Here is a tiny trained network, its code and every weight. The questions are about switching its units off for an input and a target symbol, where a switched-off unit gives its printed mean instead of its output.

import numpy as np


def w(rows, s, z=0):
    codes = np.array(rows[::2]) - 128.0
    scale = np.full(codes.shape[1], s)
    scale[-1] = z or s
    return codes * scale


def norm(h):
    return h / np.sqrt((h * h).mean(-1, keepdims=True) + 1e-5)


def softmax(a):
    e = np.exp(a - a.max(-1, keepdims=True))
    return e / e.sum(-1, keepdims=True)


def log_softmax(a):
    a = a - a.max(-1, keepdims=True)
    return a - np.log(np.exp(a).sum(-1, keepdims=True))


def net(x, mask):
    ids = ['ΘΞΩαβεζηλμσφψ'.index(c) for c in x.split()]
    T = len(ids)
    res = E[ids] + P[:T]
    u = 0
    for l in range(3):
        r = norm(res)
        for j in range(2):
            rows = slice(2 * j, 2 * j + 2)
            q, k, v = (r @ M[l][rows].T for M in (Q, K, V))
            z = softmax(np.where(np.tri(T) > 0, q @ k.T / 2**0.5, -1e9)) @ v
            o = O[l][rows]
            res = res + np.where(mask[u + j], z, o[:, -1]) @ o[:, :-1]
        u += 2
    return log_softmax(norm(res)[-1] @ U[:, :-1].T + U[:, -1])


Q, K, V, O = {}, {}, {}, {}
E = w([
[98,142,87,96],'Θ',
[96,155,86,85],'Ξ',
[107,141,129,77],'Ω',
[142,153,139,156],'α',
[163,108,146,151],'β',
[139,130,146,124],'ε',
[184,90,157,147],'ζ',
[140,130,148,119],'η',
[95,163,120,87],'λ',
[98,148,89,74],'μ',
[140,135,143,126],'σ',
[174,47,42,152],'φ',
[15,2,205,202],'ψ',
],0.0043)
P = w([
[109,100,65,205],'0',
[102,64,55,50],'1',
[68,47,72,50],'2',
[79,34,92,60],'3',
[78,28,88,85],'4',
[82,21,119,79],'5',
[97,38,100,85],'6',
[90,20,111,93],'7',
[81,10,121,86],'8',
[98,26,141,100],'9',
[96,2,139,85],'10',
],0.00071)
Q[0] = w([
[29,226,188,113],'0.h0',
[181,207,42,177],'0.h0',
[195,132,179,16],'0.h1',
[177,146,174,4],'0.h1',
],0.0033)
K[0] = w([
[254,136,81,38],'0.h0',
[132,164,188,90],'0.h0',
[185,190,189,37],'0.h1',
[203,181,189,42],'0.h1',
],0.0038)
V[0] = w([
[243,175,43,146],'0.h0',
[44,217,108,253],'0.h0',
[243,160,51,215],'0.h1',
[128,127,23,124],'0.h1',
],0.0022)
O[0] = w([
[128,253,90,33,99],'0.h0',
[136,184,190,245,6],'0.h0',
[99,143,66,20,44],'0.h1',
[174,122,126,53,163],'0.h1',
],0.0028,0.0016)
Q[1] = w([
[68,228,52,224],'1.h0',
[102,127,45,5],'1.h0',
[142,152,92,92],'1.h1',
[143,21,178,144],'1.h1',
],0.0035)
K[1] = w([
[255,75,91,98],'1.h0',
[5,123,88,46],'1.h0',
[16,125,108,156],'1.h1',
[126,220,102,81],'1.h1',
],0.0037)
V[1] = w([
[121,146,198,30],'1.h0',
[118,56,111,45],'1.h0',
[252,133,28,105],'1.h1',
[93,26,90,175],'1.h1',
],0.0023)
O[1] = w([
[194,251,166,154,171],'1.h0',
[95,179,204,179,249],'1.h0',
[154,76,241,197,164],'1.h1',
[2,104,147,83,181],'1.h1',
],0.0023,0.0021)
Q[2] = w([
[11,166,16,33],'2.h0',
[8,209,170,52],'2.h0',
[231,102,66,139],'2.h1',
[252,130,87,189],'2.h1',
],0.004)
K[2] = w([
[12,66,34,29],'2.h0',
[6,163,227,255],'2.h0',
[171,36,92,231],'2.h1',
[230,74,127,251],'2.h1',
],0.0037)
V[2] = w([
[112,225,68,119],'2.h0',
[253,140,55,150],'2.h0',
[200,83,6,43],'2.h1',
[36,132,135,29],'2.h1',
],0.0031)
O[2] = w([
[66,63,167,23,86],'2.h0',
[33,48,184,179,52],'2.h0',
[231,120,3,208,180],'2.h1',
[37,186,66,68,253],'2.h1',
],0.0026,0.0021)
U = w([
[14,234,15,7,253],'Θ',
[12,239,146,17,173],'Ξ',
[7,247,234,58,70],'Ω',
[119,130,218,239,3],'α',
[205,203,224,237,3],'β',
[143,241,245,234,3],'ε',
[226,33,242,227,4],'ζ',
[233,236,242,234,98],'η',
[225,141,242,227,4],'λ',
[199,188,240,223,3],'μ',
[213,200,243,211,3],'σ',
[243,10,12,228,253],'φ',
[4,6,218,240,251],'ψ',
],0.0045,0.0041)

Each question gives the input, a string of symbols that net reads in full, and the target symbol t.
The units are the heads (2 rows each of Q, K, V and O). Each row of codes is followed by its name. A weight is (code - 128) times the scale printed after its matrix; where a second scale follows, it is the last column's (O and U).
mask holds one flag per head, layer by layer. A switched-off head (its flag False) gives its mean, the last column of its rows in O, instead of its output. The means were averaged over made-up inputs and are rounded, as every weight is.
A unit's drop is (log p(t) with every unit on - log p(t) with that unit switched off) / (log p(t) with every unit on - log p(t) with every unit switched off).
The circuit of an input: a set's keep is (log p(t) with only the set's units on - log p(t) with every unit switched off) / (log p(t) with every unit on - log p(t) with every unit switched off). Starting from all 6 units, units are removed one at a time, each time the one whose removal leaves the highest keep (on an exact tie, the one counted first), for as long as the keep stays at least 0.8.
units of the circuit, in order: the units of the circuit, biggest drop first
which heads matter: for each layer, one digit per head in row order, 1 if its drop is at least 0.15 and else 0, layers parted by /
drop when u is switched off: that unit's drop, to one decimal
input ψ φ ζ β Ω α, target Θ: which heads matter => 01 / 11 / 01
input ε Ξ α, target ψ: units of the circuit, in order => (0.h0; 2.h0; 1.h1; 1.h0)
input ε β α ψ φ η, target ψ: units of the circuit, in order => (0.h0; 2.h0; 1.h0)
input ε ψ η Ξ Ξ α η, target ψ: units of the circuit, in order => (0.h0; 0.h1; 1.h0)
input λ α η, target φ: which heads matter => 10 / 11 / 01
input ψ φ Θ σ Ω ε μ φ λ φ η, target Θ: units of the circuit, in order => (1.h1; 2.h1)
input ε φ η ψ α, target ψ: units of the circuit, in order => (0.h0; 1.h1; 2.h0; 1.h0)
input λ σ Ω ζ σ σ σ α, target φ: units of the circuit, in order => (0.h0; 1.h0; 1.h1; 2.h1)
input λ β λ η Θ Ω σ, target φ: units of the circuit, in order => (0.h0; 1.h0; 1.h1; 0.h1)
input ε Ω σ, target ψ: which heads matter => 11 / 01 / 10
input ψ Ω φ μ Ω ε α, target Θ: units of the circuit, in order => (1.h1; 2.h1; 1.h0)
input λ μ σ, target φ: units of the circuit, in order => (1.h0; 0.h0; 0.h1)
input σ ψ ψ ζ, target ψ: which heads matter => 10 / 01 / 10
input λ φ β λ λ ε, target φ: which heads matter => 11 / 11 / 01
input λ Θ Ω ψ ε φ Ω α, target φ: drop when 1.h1 is switched off => 0.9
input ψ η ψ α φ σ η, target Θ: drop when 2.h1 is switched off => 0.5
input λ η Ω η, target φ: drop when 0.h1 is switched off => 0.2
